Moves between items:
state | ζ γ
hj | ft rc
nc | ng hc
tq | zt dr
hg | pb jj
pb | rn zf
lt | rh gb
zr | dm qf
jl | qb qr
rg | bq jl
qt | pn hh
qj | rc qc
sj | nb tp
hh | bm lf
hs | pz tb
qc | gz pq
rl | rl pj
rd | nr hc
pf | ll mn
pp | qf hj
fp | qb rg
dr | sd qt
lc | sn tn
ng | nc cf
hf | jj dm
sn | tt tt
zn | sj ft
nr | nc zt
hd | rr sd
hc | zt nc
nb | mq mn
mn | fg bt
tn | qt bl
ft | zr pp
td | nl mt
gq | mr mr
qb | tb ls
bt | hd ph
nt | hg tb
tt | zm sd
pz | td rg
lf | mz nz
bp | pp fg
ph | qc mq
zf | bp mn
pr | zg nc
ld | hp pn
nl | fp hs
mt | hs qb
mz | fp bq
zt | tp pr
ll | bq sd
rh | hd jd
rc | pp gz
tr | zm rh
rn | qr nt
hp | hd gq
bq | ll td
zg | hj ng
ls | pf pb
zm | hh tt
pn | gq rg
gs | ph pr
dm | zn nm
cf | hn rh
nz | td pz
tp | rd zg
tb | rg zn
pq | gs sj
pj | hf zr
bl | ld fp
hn | tq hd
nm | ft rd
sd | lc nc
rq | hc zm
gb | jd ct
jj | pp zn
qr | ls hg
rr | rd lt
gz | hd gs
ct | tr lc
jd | dr tr
mr | qt fp
qf | ph zf
bm | mr mz
fg | hj dm
mq | tq nr

In the rows, zero is written as 47.

The rows follow the links: the fewer symbols apart two items are, the more alike their rows tend to be.

Each row is also shifted at random along 4 hidden directions that mean nothing.

Rows in random order:
Each row stands for one item.
row 1: (28, 62, 31, 21, 55, 57, 44, 51, 28, 36, 74, 60, 42, 47, 58, 40, 33, 57, 44, 48, 54, 33, 58, 50, 61, 67, 36, 44, 42, 47, 40, 59, 52, 35, 62, 44, 56, 47, 44)
row 2: (53, 54, 49, 44, 43, 39, 47, 40, 55, 48, 60, 50, 45, 50, 41, 58, 46, 37, 71, 52, 50, 33, 57, 51, 48, 34, 47, 45, 63, 37, 41, 38, 37, 42, 47, 54, 57, 44, 59)
row 3: (50, 58, 65, 34, 46, 58, 50, 52, 61, 39, 23, 40, 59, 38, 44, 49, 47, 36, 38, 52, 53, 50, 30, 43, 25, 57, 48, 51, 55, 36, 59, 54, 37, 59, 42, 42, 43, 28, 42)
row 4: (51, 44, 35, 58, 34, 50, 43, 37, 47, 30, 34, 44, 58, 37, 61, 48, 49, 43, 31, 54, 47, 42, 45, 62, 38, 46, 46, 50, 31, 50, 64, 52, 45, 44, 34, 56, 58, 31, 39)
row 5: (50, 49, 48, 52, 57, 30, 47, 65, 34, 63, 46, 51, 55, 55, 54, 43, 46, 27, 37, 47, 42, 56, 61, 36, 46, 35, 40, 37, 45, 45, 44, 44, 63, 56, 48, 49, 43, 54, 46)
row 6: (47, 42, 47, 57, 29, 31, 43, 37, 57, 48, 36, 47, 46, 30, 60, 43, 61, 49, 40, 59, 60, 46, 58, 61, 41, 41, 45, 54, 53, 50, 57, 47, 41, 42, 41, 46, 58, 32, 52)
row 7: (61, 68, 46, 31, 39, 47, 39, 50, 37, 6, 57, 57, 47, 56, 34, 61, 44, 42, 69, 55, 44, 44, 41, 34, 54, 45, 50, 39, 39, 36, 45, 46, 52, 58, 63, 58, 55, 31, 56)
row 8: (58, 46, 38, 51, 52, 42, 38, 37, 42, 41, 64, 52, 48, 64, 40, 57, 36, 59, 68, 52, 41, 56, 36, 47, 60, 46, 55, 48, 34, 46, 43, 37, 50, 39, 44, 66, 52, 55, 46)
row 9: (59, 38, 46, 55, 45, 39, 38, 43, 42, 62, 59, 50, 43, 59, 40, 44, 36, 62, 64, 51, 41, 61, 35, 51, 56, 40, 55, 40, 42, 50, 46, 38, 42, 51, 45, 68, 39, 54, 41)
row 10: (45, 38, 28, 45, 54, 52, 58, 45, 43, 40, 45, 38, 32, 48, 35, 38, 54, 62, 59, 33, 29, 34, 50, 35, 63, 51, 39, 58, 45, 49, 35, 55, 37, 41, 54, 41, 54, 61, 55)
row 11: (32, 47, 53, 41, 37, 36, 34, 46, 52, 55, 45, 44, 44, 41, 57, 32, 47, 61, 33, 55, 70, 66, 49, 44, 42, 55, 43, 59, 62, 60, 40, 51, 48, 40, 54, 30, 42, 42, 46)
row 12: (45, 46, 56, 59, 49, 47, 51, 35, 60, 34, 45, 48, 44, 40, 40, 57, 54, 62, 37, 40, 64, 55, 44, 52, 50, 58, 65, 52, 48, 53, 47, 49, 64, 31, 43, 33, 37, 60, 44)
row 13: (26, 54, 50, 32, 44, 48, 35, 44, 42, 47, 59, 44, 48, 47, 66, 38, 36, 53, 34, 45, 58, 53, 51, 49, 29, 56, 41, 55, 56, 52, 40, 52, 51, 40, 45, 32, 41, 46, 41)
row 14: (44, 32, 50, 59, 48, 45, 63, 45, 57, 62, 57, 57, 32, 36, 38, 49, 60, 53, 51, 38, 40, 31, 55, 61, 60, 45, 61, 52, 47, 42, 41, 41, 44, 41, 46, 41, 44, 62, 47)
row 15: (27, 36, 56, 47, 39, 43, 45, 62, 41, 78, 64, 56, 33, 43, 59, 27, 51, 55, 36, 34, 31, 45, 59, 55, 39, 41, 49, 54, 48, 49, 35, 38, 36, 58, 51, 32, 31, 51, 34)
row 16: (47, 47, 39, 38, 56, 51, 53, 26, 46, 42, 55, 41, 34, 45, 39, 42, 38, 68, 70, 46, 54, 34, 48, 47, 47, 58, 44, 45, 61, 49, 47, 66, 47, 29, 45, 51, 49, 62, 57)
row 17: (32, 41, 52, 42, 44, 53, 48, 54, 40, 62, 64, 51, 44, 48, 63, 37, 41, 38, 36, 30, 21, 37, 52, 60, 19, 38, 52, 57, 38, 34, 46, 39, 40, 57, 29, 44, 38, 51, 30)
row 18: (39, 40, 48, 51, 53, 63, 51, 46, 57, 75, 45, 30, 47, 63, 42, 52, 40, 36, 46, 28, 51, 45, 47, 42, 50, 37, 37, 38, 70, 60, 35, 28, 36, 40, 52, 30, 36, 58, 49)
row 19: (56, 50, 39, 41, 47, 45, 45, 42, 52, 45, 52, 46, 56, 59, 34, 60, 38, 43, 60, 48, 40, 44, 31, 48, 57, 49, 51, 54, 41, 33, 43, 39, 32, 41, 42, 67, 63, 47, 42)
row 20: (36, 37, 46, 54, 52, 56, 52, 47, 56, 69, 45, 35, 47, 58, 43, 55, 46, 37, 44, 29, 39, 44, 48, 45, 53, 39, 45, 53, 55, 51, 33, 30, 33, 41, 45, 34, 46, 58, 43)
row 21: (58, 63, 41, 23, 41, 56, 44, 49, 44, 21, 44, 50, 53, 54, 26, 54, 38, 53, 56, 54, 64, 45, 30, 35, 68, 69, 44, 34, 48, 43, 42, 60, 45, 47, 74, 51, 54, 32, 46)
row 22: (58, 38, 55, 59, 49, 39, 39, 39, 53, 71, 53, 47, 50, 58, 43, 48, 36, 51, 56, 52, 49, 62, 35, 54, 40, 41, 55, 41, 49, 48, 50, 34, 45, 45, 36, 65, 38, 53, 38)
row 23: (52, 29, 47, 60, 43, 57, 59, 44, 43, 44, 41, 40, 29, 44, 38, 34, 57, 57, 54, 32, 31, 40, 48, 44, 41, 36, 49, 40, 45, 55, 51, 52, 49, 58, 46, 41, 31, 58, 50)
row 24: (37, 46, 39, 43, 36, 38, 34, 50, 39, 36, 59, 57, 33, 45, 47, 40, 55, 67, 42, 47, 53, 58, 52, 40, 70, 54, 48, 57, 39, 61, 31, 46, 54, 46, 68, 31, 48, 45, 48)
row 25: (39, 38, 53, 58, 27, 33, 34, 44, 56, 55, 33, 40, 44, 40, 56, 35, 57, 57, 34, 56, 61, 65, 46, 48, 40, 44, 48, 57, 54, 61, 48, 43, 41, 48, 50, 33, 43, 36, 46)
row 26: (52, 50, 59, 53, 51, 20, 47, 62, 42, 61, 36, 40, 57, 48, 54, 43, 50, 24, 35, 48, 43, 59, 58, 36, 26, 33, 48, 50, 53, 37, 49, 46, 54, 59, 33, 45, 43, 55, 47)
row 27: (51, 46, 28, 49, 48, 33, 51, 58, 36, 48, 41, 54, 58, 43, 58, 40, 51, 36, 33, 56, 40, 42, 54, 53, 58, 50, 39, 44, 27, 39, 55, 57, 51, 45, 46, 60, 65, 42, 39)
row 28: (26, 52, 47, 31, 47, 47, 40, 49, 40, 45, 60, 46, 47, 46, 65, 35, 36, 48, 36, 38, 41, 46, 52, 51, 24, 51, 46, 60, 47, 43, 43, 51, 46, 46, 37, 38, 42, 48, 36)
row 29: (37, 50, 37, 42, 54, 59, 49, 40, 54, 48, 51, 36, 50, 60, 41, 62, 38, 38, 54, 33, 46, 38, 50, 41, 57, 45, 38, 55, 55, 49, 34, 34, 39, 30, 47, 38, 56, 55, 50)
row 30: (51, 40, 33, 58, 31, 62, 41, 51, 38, 58, 56, 61, 42, 51, 53, 45, 45, 44, 47, 60, 59, 41, 59, 59, 76, 34, 28, 9, 44, 71, 53, 38, 50, 52, 75, 55, 46, 27, 53)
row 31: (55, 54, 58, 46, 35, 32, 47, 43, 54, 43, 52, 46, 44, 43, 45, 53, 53, 36, 63, 51, 49, 38, 59, 47, 32, 31, 49, 48, 64, 34, 47, 41, 41, 53, 43, 51, 50, 40, 58)
row 32: (49, 47, 31, 59, 26, 54, 34, 35, 41, 12, 44, 47, 50, 49, 56, 53, 52, 49, 39, 52, 50, 53, 48, 50, 49, 39, 44, 45, 26, 63, 55, 41, 58, 45, 49, 46, 57, 32, 50)
row 33: (61, 55, 57, 36, 34, 48, 44, 56, 48, 40, 37, 47, 53, 49, 34, 46, 43, 44, 49, 52, 53, 52, 32, 40, 46, 55, 49, 36, 53, 39, 49, 53, 38, 61, 60, 50, 42, 33, 42)
row 34: (47, 58, 45, 41, 53, 44, 45, 26, 59, 35, 53, 40, 49, 54, 45, 64, 37, 44, 65, 47, 53, 40, 49, 47, 39, 45, 47, 58, 62, 40, 41, 41, 42, 27, 35, 53, 61, 54, 59)
row 35: (53, 40, 40, 51, 47, 60, 53, 34, 43, 26, 38, 36, 35, 45, 39, 39, 48, 61, 55, 36, 40, 38, 49, 36, 43, 48, 43, 45, 47, 55, 49, 61, 51, 47, 45, 41, 42, 58, 55)
row 36: (58, 60, 55, 31, 33, 47, 46, 56, 43, 38, 52, 53, 44, 53, 35, 51, 45, 40, 61, 54, 64, 42, 51, 36, 58, 43, 41, 23, 64, 43, 42, 49, 44, 61, 76, 48, 46, 30, 54)
row 37: (57, 46, 59, 53, 45, 36, 40, 35, 56, 68, 55, 46, 50, 57, 44, 51, 35, 51, 68, 58, 59, 58, 42, 53, 40, 38, 52, 37, 64, 47, 49, 37, 44, 42, 41, 64, 42, 51, 51)
row 38: (50, 52, 46, 46, 61, 18, 50, 59, 39, 52, 31, 41, 60, 46, 52, 41, 50, 34, 32, 51, 43, 57, 50, 36, 39, 54, 48, 60, 41, 35, 48, 59, 59, 46, 32, 48, 57, 57, 44)
row 39: (55, 55, 56, 34, 33, 45, 47, 58, 50, 42, 46, 51, 46, 47, 36, 48, 49, 40, 58, 51, 51, 38, 48, 43, 50, 42, 45, 32, 60, 38, 45, 48, 35, 63, 68, 47, 45, 28, 50)
row 40: (51, 62, 51, 36, 48, 68, 43, 63, 37, 29, 51, 60, 46, 53, 40, 59, 49, 37, 58, 53, 37, 45, 39, 37, 57, 40, 43, 32, 38, 43, 47, 39, 47, 68, 67, 50, 40, 25, 55)
row 41: (40, 49, 44, 40, 58, 50, 51, 29, 61, 52, 49, 33, 42, 48, 47, 51, 40, 49, 60, 42, 58, 37, 52, 46, 44, 50, 39, 55, 73, 49, 41, 47, 39, 26, 39, 40, 53, 60, 58)
row 42: (59, 49, 36, 51, 49, 38, 36, 36, 41, 26, 59, 50, 53, 59, 41, 57, 38, 62, 62, 53, 37, 58, 32, 47, 49, 49, 59, 57, 25, 44, 48, 43, 52, 41, 35, 68, 55, 55, 42)
row 43: (61, 48, 48, 48, 37, 46, 36, 45, 41, 36, 52, 48, 51, 61, 35, 48, 35, 56, 57, 48, 45, 61, 28, 44, 48, 46, 57, 37, 36, 45, 46, 40, 46, 57, 51, 63, 40, 42, 37)
row 44: (42, 45, 47, 45, 56, 55, 54, 27, 56, 54, 44, 27, 37, 48, 48, 45, 40, 52, 62, 40, 54, 39, 52, 42, 31, 44, 37, 45, 75, 54, 47, 51, 44, 33, 38, 39, 45, 63, 59)
row 45: (50, 34, 46, 54, 47, 60, 56, 41, 44, 53, 44, 40, 29, 47, 38, 33, 49, 62, 57, 38, 47, 40, 52, 40, 51, 41, 41, 29, 60, 61, 46, 55, 48, 51, 58, 40, 32, 59, 56)
row 46: (43, 44, 31, 41, 48, 49, 48, 51, 50, 46, 41, 36, 53, 59, 29, 50, 46, 45, 49, 33, 28, 44, 32, 38, 64, 55, 45, 66, 37, 40, 31, 40, 24, 44, 50, 42, 61, 52, 38)
row 47: (52, 57, 56, 46, 43, 29, 46, 40, 52, 41, 51, 48, 48, 42, 56, 54, 51, 33, 54, 56, 61, 43, 68, 48, 36, 33, 44, 43, 65, 41, 50, 46, 55, 42, 44, 48, 56, 42, 63)
row 48: (42, 49, 40, 42, 58, 57, 45, 38, 55, 64, 50, 37, 52, 64, 40, 58, 32, 48, 53, 43, 63, 51, 39, 43, 65, 54, 39, 41, 62, 55, 35, 37, 43, 26, 53, 43, 50, 57, 52)
row 49: (37, 45, 37, 43, 57, 54, 51, 44, 53, 59, 48, 39, 49, 58, 40, 55, 41, 43, 53, 36, 44, 42, 46, 44, 63, 49, 38, 55, 54, 49, 33, 37, 35, 33, 51, 38, 57, 56, 49)
row 50: (37, 43, 51, 50, 52, 60, 53, 29, 49, 36, 56, 40, 32, 44, 49, 46, 45, 55, 52, 29, 49, 37, 58, 47, 34, 42, 48, 47, 60, 57, 43, 45, 55, 41, 40, 31, 33, 63, 54)
row 51: (52, 42, 50, 58, 49, 67, 57, 32, 47, 25, 48, 43, 35, 45, 39, 49, 48, 56, 50, 35, 53, 39, 49, 47, 40, 46, 52, 31, 50, 59, 52, 54, 68, 44, 45, 39, 29, 61, 53)
row 52: (51, 45, 29, 47, 52, 64, 54, 39, 32, 15, 54, 48, 29, 46, 34, 42, 50, 68, 62, 40, 46, 35, 53, 37, 69, 54, 42, 34, 44, 59, 43, 62, 61, 43, 65, 42, 44, 57, 61)
row 53: (43, 46, 30, 40, 44, 43, 45, 52, 40, 56, 49, 58, 50, 37, 63, 35, 47, 47, 31, 63, 59, 40, 56, 59, 66, 59, 32, 36, 41, 53, 54, 62, 46, 39, 57, 59, 62, 34, 43)
row 54: (55, 61, 52, 32, 45, 67, 47, 55, 45, 37, 39, 45, 60, 55, 45, 53, 38, 30, 42, 46, 60, 49, 35, 42, 45, 52, 41, 23, 50, 45, 54, 52, 49, 56, 57, 49, 42, 30, 44)
row 55: (35, 44, 35, 42, 59, 47, 53, 43, 60, 45, 32, 33, 55, 45, 38, 54, 49, 48, 39, 36, 44, 44, 36, 43, 60, 67, 49, 77, 47, 41, 34, 50, 35, 26, 39, 35, 66, 61, 44)
row 56: (35, 49, 26, 35, 44, 33, 41, 46, 39, 31, 42, 55, 54, 27, 63, 32, 53, 59, 25, 57, 41, 40, 48, 57, 52, 72, 44, 78, 24, 40, 51, 70, 40, 35, 41, 51, 76, 37, 33)
row 57: (33, 52, 46, 37, 52, 59, 55, 46, 40, 38, 71, 62, 38, 44, 53, 48, 42, 52, 39, 36, 44, 30, 54, 61, 47, 56, 56, 45, 37, 42, 44, 50, 57, 39, 47, 41, 42, 56, 37)
row 58: (53, 57, 52, 49, 54, 22, 47, 51, 44, 50, 38, 43, 60, 47, 59, 48, 47, 27, 37, 54, 58, 52, 61, 40, 32, 39, 42, 44, 57, 41, 55, 52, 62, 44, 37, 49, 52, 51, 51)
row 59: (48, 39, 61, 57, 51, 43, 58, 39, 63, 49, 46, 52, 46, 31, 41, 54, 57, 53, 36, 42, 54, 43, 44, 62, 47, 58, 71, 54, 44, 40, 52, 50, 54, 38, 33, 43, 40, 60, 39)
row 60: (52, 33, 50, 58, 47, 56, 57, 37, 50, 39, 40, 40, 33, 40, 40, 40, 55, 61, 49, 36, 47, 45, 48, 44, 44, 46, 52, 42, 51, 57, 51, 55, 55, 50, 47, 36, 30, 61, 50)
row 61: (46, 47, 47, 32, 40, 68, 55, 68, 44, 54, 43, 52, 46, 52, 33, 46, 49, 39, 50, 41, 40, 39, 41, 39, 67, 47, 38, 32, 48, 43, 40, 45, 30, 65, 76, 41, 42, 32, 43)
row 62: (46, 37, 51, 51, 52, 46, 61, 52, 53, 62, 59, 67, 32, 36, 32, 49, 57, 61, 46, 48, 59, 40, 51, 60, 87, 61, 62, 40, 44, 49, 40, 51, 54, 39, 63, 44, 44, 58, 49)
row 63: (51, 57, 42, 45, 57, 33, 45, 64, 29, 36, 45, 49, 58, 57, 50, 49, 47, 28, 38, 47, 38, 55, 55, 31, 46, 41, 43, 43, 35, 42, 44, 49, 65, 55, 47, 48, 50, 54, 47)
row 64: (50, 45, 42, 50, 36, 27, 48, 46, 51, 49, 52, 59, 35, 32, 46, 46, 63, 50, 53, 61, 54, 33, 66, 56, 68, 42, 45, 50, 52, 46, 44, 50, 43, 42, 59, 51, 65, 38, 60)
row 65: (48, 63, 28, 39, 61, 31, 45, 48, 33, 24, 39, 51, 65, 44, 58, 50, 43, 37, 32, 58, 54, 45, 52, 43, 52, 62, 39, 50, 31, 43, 54, 68, 66, 33, 38, 57, 70, 49, 47)
row 66: (52, 54, 31, 45, 52, 49, 48, 52, 34, 37, 40, 52, 61, 47, 54, 47, 43, 33, 31, 56, 52, 41, 48, 47, 60, 54, 36, 33, 30, 46, 58, 58, 57, 46, 51, 60, 60, 39, 41)
row 67: (40, 43, 43, 49, 45, 68, 51, 44, 52, 38, 41, 30, 54, 62, 43, 58, 45, 28, 47, 20, 24, 39, 42, 38, 33, 34, 45, 60, 42, 45, 38, 26, 36, 49, 37, 31, 46, 53, 40)
row 68: (52, 48, 42, 57, 34, 51, 40, 28, 57, 38, 31, 43, 56, 38, 60, 48, 45, 47, 36, 62, 72, 49, 45, 61, 42, 48, 40, 39, 50, 59, 67, 54, 51, 36, 41, 53, 55, 28, 48)
row 69: (39, 47, 47, 46, 49, 62, 47, 40, 59, 57, 40, 28, 58, 62, 43, 61, 34, 31, 46, 30, 47, 47, 39, 41, 39, 42, 41, 51, 58, 47, 39, 32, 35, 39, 41, 37, 45, 54, 42)
row 70: (53, 44, 41, 55, 40, 54, 46, 40, 49, 56, 33, 47, 58, 39, 57, 46, 44, 43, 34, 61, 64, 44, 47, 61, 51, 52, 37, 28, 46, 56, 65, 54, 49, 41, 48, 58, 52, 33, 42)
row 71: (38, 36, 37, 56, 21, 34, 32, 60, 36, 46, 58, 61, 32, 48, 52, 34, 65, 58, 44, 46, 29, 54, 58, 46, 62, 32, 46, 58, 29, 59, 31, 31, 39, 62, 65, 39, 53, 35, 47)
row 72: (53, 52, 54, 35, 38, 61, 48, 61, 45, 43, 41, 52, 51, 53, 35, 47, 45, 39, 49, 48, 49, 45, 33, 41, 56, 50, 43, 31, 47, 41, 44, 49, 37, 65, 67, 46, 40, 30, 42)
row 73: (32, 44, 54, 35, 50, 56, 53, 54, 47, 76, 64, 54, 44, 42, 63, 35, 36, 45, 36, 43, 51, 36, 54, 64, 35, 52, 45, 41, 54, 43, 49, 53, 43, 47, 45, 45, 38, 48, 33)
row 74: (47, 36, 60, 52, 54, 51, 64, 43, 61, 63, 52, 54, 38, 31, 42, 48, 52, 56, 42, 44, 59, 37, 48, 66, 54, 58, 61, 40, 53, 45, 50, 57, 51, 38, 44, 43, 36, 60, 43)
row 75: (57, 48, 57, 47, 43, 29, 50, 35, 60, 55, 52, 45, 42, 39, 44, 46, 48, 50, 68, 54, 47, 43, 52, 53, 32, 39, 54, 56, 64, 37, 50, 46, 34, 45, 35, 60, 51, 49, 52)
row 76: (47, 39, 47, 45, 50, 74, 56, 38, 48, 60, 46, 35, 34, 54, 41, 39, 40, 53, 61, 35, 57, 38, 52, 38, 49, 41, 30, 18, 74, 66, 46, 52, 44, 47, 61, 38, 30, 55, 60)
row 77: (56, 65, 56, 36, 41, 30, 45, 50, 50, 27, 45, 45, 52, 44, 45, 52, 47, 33, 56, 56, 59, 48, 56, 36, 38, 43, 47, 44, 62, 34, 47, 52, 52, 53, 47, 48, 54, 39, 56)

Some items, each with its row:
nc row 20
cf row 10
fp row 56
pf row 47
mn row 31
bm row 11
ld row 17
hc row 55
tq row 41
dm row 3
zt row 49
rc row 43
gs row 8
bl row 73
mq row 34
td row 68
mr row 13
lc row 74
tp row 69
rn row 38
tb row 66
pp row 33
nl row 4
bq row 6
nm row 61
rg row 53

Row, symbols taken left to right, then the row they reach:
row 50 ζ: row 14
row 29 γ ζ ζ: row 67
row 58 γ γ: row 77
row 39 γ ζ γ: row 72
row 64 γ ζ γ: row 57
row 2 γ ζ ζ: row 21
row 26 γ γ γ: row 75
row 65 γ γ: row 63
row 71 ζ ζ: row 27
row 18 γ ζ: row 44
row 54 ζ γ γ: row 46
row 12 γ: row 62
row 25 γ: row 32
row 15 ζ: row 1
row 16 ζ: row 76

